The symbols move the units like this.
z410 f z874
z410 z z85
z410 s z52
z410 n z971
z663 z z876
z663 d z292
z663 s z365
z663 n z550
z600 f z509
z600 z z576
z600 s z438
z971 f z410
z971 z z188
z971 s z99
z634 f z570
z634 z z890
z634 s z509
z634 n z438
z101 f z214
z101 z z265
z101 d z600
z101 s z570
z101 n z509
z343 z z204
z343 d z890
z343 s z441
z343 n z152
z876 z z343
z876 d z634
z876 s z214
z876 n z570
z520 f z560
z520 z z410
z520 s z536
z520 n z432
z777 f z365
z777 z z101
z777 d z188
z777 s z550
z777 n z85
z576 f z540
z576 z z432
z576 s z373
z441 z z733
z441 d z540
z441 s z343
z441 n z265
z152 f z343
z152 z z906
z152 d z373
z152 s z265
z152 n z890
z597 z z365
z597 d z410
z597 s z172
z597 n z874
z265 f z441
z265 z z560
z265 d z576
z265 s z152
z265 n z540
z536 f z906
z536 z z52
z536 s z520
z536 n z944
z733 z z597
z733 d z520
z733 s z204
z733 n z560
z373 f z890
z373 z z944
z373 s z576
z828 f z292
z828 z z438
z828 s z188
z204 z z172
z204 d z536
z204 s z733
z204 n z906
z570 f z876
z570 z z152
z570 d z438
z570 s z101
z570 n z634
z438 f z634
z438 z z373
z438 s z600
z292 f z550
z292 z z634
z292 s z85
z292 n z828
z874 f z597
z874 z z777
z874 d z971
z874 s z53
z874 n z410
z906 f z204
z906 z z53
z906 d z944
z906 s z560
z906 n z536
z188 f z85
z188 z z600
z188 s z828
z52 f z53
z52 z z292
z52 s z410
z52 n z99
z540 f z265
z540 z z520
z540 s z890
z540 n z576
z214 z z441
z214 d z509
z214 s z876
z214 n z101
z890 f z152
z890 z z536
z890 s z540
z890 n z373
z944 f z536
z944 z z99
z944 s z432
z432 f z520
z432 z z971
z432 s z944
z53 f z172
z53 z z550
z53 d z99
z53 s z874
z53 n z52
z509 f z101
z509 z z540
z509 s z634
z509 n z600
z550 f z663
z550 z z570
z550 d z828
z550 s z777
z550 n z292
z172 z z663
z172 d z52
z172 s z597
z172 n z53
z99 f z52
z99 z z828
z99 s z971
z365 z z214
z365 d z85
z365 s z663
z365 n z777
z85 f z777
z85 z z509
z85 s z292
z85 n z188
z560 f z733
z560 z z874
z560 d z432
z560 s z906
z560 n z520

In the rows, 433 means zero.

The rows follow the links: the fewer symbols apart two units are, the more alike their rows tend to be.

Each row is also shifted at random along 2 hidden directions that mean nothing.

Some units, each with a row of numbers:
z663: 468,380,524,416,305,503,497,481,443,322,420,372,295,633,408,404,318,561,569,449,450,468,320,265,442,390,434,455,455,462,365,464,379,355,572,477,423,605,380,561,378
z550: 408,421,537,432,300,525,543,425,477,338,467,315,416,489,399,364,271,570,523,450,455,453,269,319,354,434,434,418,375,384,328,460,408,357,588,429,496,582,332,490,421
z971: 421,509,462,517,565,329,530,493,470,587,354,358,582,278,496,388,499,366,428,416,453,454,485,545,466,498,397,560,490,652,505,393,259,461,323,260,423,376,547,491,421
z204: 441,362,397,320,361,569,336,482,329,325,419,550,289,576,389,421,497,559,516,432,361,568,390,403,446,278,310,425,513,320,401,466,499,445,545,476,391,525,407,445,399
z410: 491,530,517,507,608,303,573,555,422,542,424,408,547,346,499,391,513,395,410,345,449,412,512,512,436,425,348,545,505,632,473,420,297,441,343,303,457,449,623,479,416
z152: 378,330,314,264,355,579,252,331,411,342,481,502,350,467,364,461,451,537,419,480,389,424,361,409,402,373,436,264,420,167,378,464,647,481,529,573,486,437,296,304,470
z85: 474,500,564,597,418,288,631,516,407,529,337,393,519,387,584,513,326,284,376,451,525,421,459,442,513,513,507,529,369,601,541,494,357,349,333,367,454,388,575,503,336
z292: 371,488,539,416,375,543,515,390,575,426,466,204,512,398,341,313,265,566,507,476,451,437,256,372,313,544,428,500,396,497,289,408,214,414,495,332,497,543,290,509,478
z733: 528,390,398,431,517,330,363,560,398,329,385,563,227,645,406,436,554,393,502,333,378,483,579,410,511,325,339,473,598,589,512,420,395,449,425,465,273,487,567,584,412
z570: 424,376,402,397,240,507,376,412,525,353,371,350,285,553,388,431,285,468,509,510,486,520,260,246,495,509,528,440,416,492,395,441,294,428,485,470,291,475,196,593,416
z560: 522,442,405,434,575,365,371,537,380,380,478,590,370,501,416,446,613,375,386,290,368,402,628,506,452,341,364,487,568,472,502,434,482,468,388,434,383,412,631,462,469
z101: 490,429,392,548,463,275,412,343,626,331,500,395,386,555,430,506,398,323,374,335,456,242,533,310,452,483,597,402,421,463,463,409,558,372,461,591,436,369,474,460,546
z520: 462,474,365,450,655,357,380,494,442,493,462,488,485,352,428,433,606,339,350,370,377,395,601,560,457,413,351,524,553,491,529,368,404,497,325,359,416,328,564,384,505
z214: 531,356,459,524,176,368,502,566,170,454,235,714,275,559,650,696,314,231,373,529,566,561,460,397,693,339,590,310,284,336,603,669,646,283,368,620,330,398,583,492,134
z540: 446,425,296,473,551,288,280,410,609,482,418,428,411,426,393,436,535,266,371,357,418,368,587,452,486,506,508,490,560,630,504,307,287,529,284,434,329,233,402,515,575
z597: 512,462,515,456,563,350,512,518,459,255,578,448,385,609,417,382,487,511,444,269,368,319,581,369,369,272,363,424,506,408,377,463,617,372,554,511,553,561,649,395,482

Where do the symbols, taken in turn from left to right, take each start?
Answers are names.
396,423,361,483,398,361,400,452,260,695,241,635,498,214,601,593,471,153,310,544,504,516,474,606,625,498,500,411,345,419,648,473,443,417,192,403,331,204,474,365,277
z s z: z99
571,457,524,544,331,324,545,521,341,344,415,481,363,599,553,564,339,409,400,424,474,403,506,340,488,333,483,372,376,396,491,578,615,318,500,560,470,531,607,466,317
z d z: z540
331,495,505,389,397,522,478,406,377,582,383,363,589,243,456,365,442,523,477,524,447,530,322,549,396,476,339,526,397,476,398,423,240,438,394,240,447,473,383,414,371
s f: z410
360,480,515,461,319,508,563,389,358,601,379,351,590,209,523,485,315,476,412,571,481,502,283,484,431,530,448,433,291,386,393,460,363,386,400,324,511,441,331,361,320
z z f n: z373
428,546,488,550,517,340,541,365,486,545,481,354,633,227,515,465,387,365,340,418,489,289,483,517,362,505,490,476,316,469,461,418,438,366,377,377,589,368,536,345,448
s f: z292
418,467,533,360,420,576,483,507,403,344,481,369,394,514,366,308,428,646,582,430,378,515,323,381,319,391,293,470,507,469,295,442,303,441,544,314,450,655,390,496,424
d f: z52
303,411,365,376,315,570,364,342,242,648,327,567,551,193,500,510,428,349,324,654,476,528,318,610,534,472,477,335,281,224,507,462,521,455,352,405,397,275,294,283,327
s s z: z944
435,390,537,402,250,539,512,573,149,384,331,555,320,566,500,458,414,518,524,530,500,666,321,419,531,300,312,432,417,367,432,580,441,361,506,427,395,606,490,487,203
n s: z874
349,401,343,282,512,605,307,440,387,470,488,434,490,357,315,295,543,562,470,430,336,470,372,543,337,422,279,457,528,356,345,330,342,553,466,321,433,485,311,327,544
z z: z292
409,338,356,323,359,553,318,383,462,294,478,508,235,602,330,432,446,516,491,414,367,454,410,320,408,351,412,333,478,290,376,446,558,481,532,589,375,506,327,437,475
s s s: z441
510,386,330,430,471,337,326,426,384,387,413,616,345,502,449,539,525,275,345,399,417,351,591,458,523,398,511,354,434,324,556,443,668,465,396,607,412,301,527,344,458
s s f: z441
537,383,341,436,527,342,311,423,552,250,533,486,276,635,346,455,511,408,414,304,386,323,584,331,435,382,453,395,558,471,475,384,551,466,470,584,371,405,472,486,565
z n: z560
382,420,431,398,298,505,346,363,646,434,349,267,398,466,349,386,285,443,507,521,504,533,260,286,457,629,540,544,493,623,382,330,87,515,401,319,270,413,78,624,490
f d f: z634
405,483,375,434,633,371,450,375,445,544,574,494,623,206,427,396,596,422,293,395,335,284,562,630,336,386,385,377,372,336,439,374,601,470,365,438,576,309,545,228,570
z s: z99
427,476,403,545,433,314,440,409,462,605,348,441,515,284,560,537,384,220,323,469,502,411,458,476,521,573,572,445,350,508,533,418,383,412,269,410,381,249,424,462,376
z z: z432
445,375,422,374,297,514,397,347,468,308,493,446,324,582,355,418,327,512,484,460,430,375,367,277,376,396,481,326,361,247,335,481,606,413,606,601,484,502,323,401,452
z s: z441
327,463,381,412,461,470,356,300,741,464,473,199,510,352,297,315,344,492,444,451,450,387,302,392,350,620,513,514,440,568,315,278,221,557,429,341,416,395,140,482,598
s s: z438
